-12,-3,-6,-5,-4,-3,-3,-4,-8,-7
-12,-6,3,-20,-15,28,24,-7,26,20
2,-3,-2,-2,-2,0,0,0,2,-1
2,13,7,1,-3,3,8,-3,6,7
-45,-64,-44,-44,4,70,46,41,31,-8
14,-30,14,-28,-36,-4,-16,-48,25,35
30,46,25,20,-3,-31,-13,-25,-7,8
16,-2,30,-26,-63,-16,-10,-62,34,43
9,5,2,3,4,-3,-2,-2,0,0
|
0,0,-2,-2,-3,4,3,2,5,9
43,34,-62,-10,-16,-63,-26,30,-2,16
8,-7,-25,-13,-31,-3,20,25,46,30
35,25,-48,-16,-4,-36,-28,14,-30,14
-8,31,41,46,70,4,-44,-44,-64,-45
7,6,-3,8,3,-3,1,7,13,2
-1,2,0,0,0,-2,-2,-2,-3,2
20,26,-7,24,28,-15,-20,3,-6,-12
-7,-8,-4,-3,-3,-4,-5,-6,-3,-12

43,48,38,12,-49
8,-57,-44,1,17
4,63,33,41,-2
3,-38,17,-36,26
1,40,25,-43,0
-7,-77,53,24,-5
22,-5,19,-15,14
36,70,-20,-24,-28
|
-28,-24,-20,70,36
14,-15,19,-5,22
-5,24,53,-77,-7
0,-43,25,40,1
26,-36,17,-38,3
-2,41,33,63,4
17,1,-44,-57,8
-49,12,38,48,43

33,27,31,13,-28,73,-21,40,-11,-16,-7
-26,0,-42,-2,39,-74,56,-51,42,31,0
|
0,31,42,-51,56,-74,39,-2,-42,0,-26
-7,-16,-11,40,-21,73,-28,13,31,27,33

-30,-26,-39,3,-36,13,7,-3,-7,-27,41,-39,52,40
10,20,-11,23,-32,17,-69,9,-3,2,59,-2,-3,-4
48,5,14,13,-9,15,30,0,14,-41,-4,20,42,5
25,43,-36,-1,-35,0,-74,16,8,-3,78,31,30,-33
|
-33,30,31,78,-3,8,16,-74,0,-35,-1,-36,43,25
5,42,20,-4,-41,14,0,30,15,-9,13,14,5,48
-4,-3,-2,59,2,-3,9,-69,17,-32,23,-11,20,10
40,52,-39,41,-27,-7,-3,7,13,-36,3,-39,-26,-30

-46,-5
-79,37
-33,-83
|
-83,-33
37,-79
-5,-46

-11,5,4,17,-1,-15,22,30,-6,-2,10,-3,-47,1,-13,38
27,23,14,13,-14,19,29,6,-9,-11,-29,-36,-33,-17,49,-66
6,48,21,17,-11,5,-14,8,16,35,-22,64,47,18,31,12
|
12,31,18,47,64,-22,35,16,8,-14,5,-11,17,21,48,6
-66,49,-17,-33,-36,-29,-11,-9,6,29,19,-14,13,14,23,27
38,-13,1,-47,-3,10,-2,-6,30,22,-15,-1,17,4,5,-11

27,-1
51,23
-15,3
7,-12
-15,6
-16,35
-14,8
-2,77
1,-37
11,-39
-11,10
|
10,-11
-39,11
-37,1
77,-2
8,-14
35,-16
6,-15
-12,7
3,-15
23,51
-1,27

-9,11,-15
-4,-18,1
-85,31,26
21,-12,-45
-30,-16,26
|
26,-16,-30
-45,-12,21
26,31,-85
1,-18,-4
-15,11,-9

5,-27,2,13,48,-11
-20,-24,10,35,7,3
6,-18,-13,-48,-16,20
4,30,-33,-32,-44,-5
-2,-44,2,-69,-1,21
15,27,2,14,21,-7
-15,-1,19,60,22,-6
|
-6,22,60,19,-1,-15
-7,21,14,2,27,15
21,-1,-69,2,-44,-2
-5,-44,-32,-33,30,4
20,-16,-48,-13,-18,6
3,7,35,10,-24,-20
-11,48,13,2,-27,5
---
-27,24,-34,6,20
8,4,5,-1,-35
-32,18,7,-3,-1
-12,-17,-35,-2,2
44,36,69,3,7
|
8,4,5
-32,18,7

31,21,-35,2,1
-74,-12,12,61,-40
-3,-47,20,-41,11
-54,-27,28,37,1
|
-74,-12,12
-3,-47,20

54,17,-67,30
44,-41,46,-47
-27,14,-2,-6
-27,6,37,26
59,-7,-58,21
|
44,-41,46
-27,14,-2

30,-80,-21,-69,24
-6,13,16,-3,3
10,30,22,50,-17
|
-6,13,16
10,30,22

79,-6,14,17
-8,-32,-37,7
-12,29,-47,60
11,35,-3,14
|
-8,-32,-37
-12,29,-47

-35,34,-21,23,-3
7,32,14,56,52
-6,-12,-10,-9,-5
27,-5,3,-4,-13
49,-62,13,-24,9
|
7,32,14
-6,-12,-10
---
52,-59,-32,48,-22,59,-63,-51,-14,51
34,-61,50,-54,-16,-11,-34,20,-52,-23
6,19,-53,-36,-60,-34,48,-43,-6,-51
|
34,-61,50,-54,-16,-11,-34,20,-52,-23
52,-59,-32,48,-22,59,-63,-51,-14,51
6,19,-53,-36,-60,-34,48,-43,-6,-51

-18,-23,1,39,12,-1
-29,26,-7,-61,-2,-22
-58,12,25,-6,8,-71
31,-34,32,19,-15,-44
|
31,-34,32,19,-15,-44
-58,12,25,-6,8,-71
-18,-23,1,39,12,-1
-29,26,-7,-61,-2,-22

12,-47,79,17,-24,45
-9,-4,31,-7,48,6
48,15,4,-1,-15,1
26,26,9,28,-19,-20
-28,34,-60,28,-14,-27
-10,17,-30,16,26,2
-12,22,1,-25,-59,-33
|
12,-47,79,17,-24,45
-9,-4,31,-7,48,6
26,26,9,28,-19,-20
48,15,4,-1,-15,1
-12,22,1,-25,-59,-33
-10,17,-30,16,26,2
-28,34,-60,28,-14,-27

8,-35,-7,-1
-80,-38,-73,-14
11,-75,-21,-5
11,-57,-13,-3
|
8,-35,-7,-1
11,-57,-13,-3
11,-75,-21,-5
-80,-38,-73,-14

-5,8,4,0,-14,-12
-3,-8,1,1,12,27
2,47,-3,-2,21,-52
-4,31,-1,3,44,78
-1,28,3,6,24,-73
|
-5,8,4,0,-14,-12
-1,28,3,6,24,-73
-3,-8,1,1,12,27
-4,31,-1,3,44,78
2,47,-3,-2,21,-52

14,24,-22,-31,-46,-26,24
11,5,60,80,-29,39,16
-1,0,0,-1,-1,0,1
24,26,-16,-15,-45,-24,30
24,26,-12,-11,-48,-22,30
15,21,-23,-33,-46,-24,25
21,23,-17,-18,-48,-24,31
|
11,5,60,80,-29,39,16
-1,0,0,-1,-1,0,1
24,26,-12,-11,-48,-22,30
24,26,-16,-15,-45,-24,30
21,23,-17,-18,-48,-24,31
14,24,-22,-31,-46,-26,24
15,21,-23,-33,-46,-24,25
---
-30,-31,44,24,5
-9,-6,4,5,-78
19,25,-34,-43,-53
66,74,-82,-80,-36
|
-30,-6,-34,-80

49,-32,-50,3
44,6,3,1
27,36,31,8
-76,9,54,7
29,-39,22,25
|
49,6,31,7

27,33,-57
32,-19,-55
-13,-3,-28
48,2,-57
26,27,-75
|
27,-19,-28

-17,-30,-47
65,-1,30
-71,14,85
81,-9,-12
-7,12,32
|
-17,-1,85

42,36,-34,-1,-22
61,65,-52,-24,-38
32,62,-28,-31,-30
49,77,-47,-23,-47
25,72,-45,-22,-59
|
42,65,-28,-23,-59

-19,-66,71,-23
1,52,76,2
85,25,-53,49
-4,16,5,-6
|
-19,52,-53,-6

-22,2,-1,-69
-63,9,6,77
|
-22,9
---
80,-3,6
-9,6,-6
48,-10,47
83,-6,23
45,-20,46
|
80,-3
-9,6
48,-10

-7,-13,-4,-6
3,24,5,0
-25,10,13,20
31,67,-7,-9
|
-7,-13
3,24
-25,10

-42,-68,38,1
-41,-72,14,11
24,48,17,4
5,23,52,-11
|
-42,-68
-41,-72
24,48

-8,45,-69,-33,-8
29,44,-15,-10,-70
-48,-25,68,6,22
|
-8,45
29,44
-48,-25

7,75,-13,52,80
3,77,1,37,74
12,77,7,9,57
|
7,75
3,77
12,77

21,12,26,-23,58
54,-73,-1,-71,-11
29,-43,16,-55,25
-76,25,64,-49,21
|
21,12
54,-73
29,-43

31,4,53
46,-14,63
41,-63,29
63,-13,59
65,15,64
|
31,4
46,-14
41,-63

12,83
18,11
-40,-28
-31,-37
|
12,83
18,11
-40,-28

-52,-45,-45,11
-37,50,-34,-40
-18,-12,14,-59
11,-72,-6,20
-6,-27,2,-33
|
-52,-45
-37,50
-18,-12
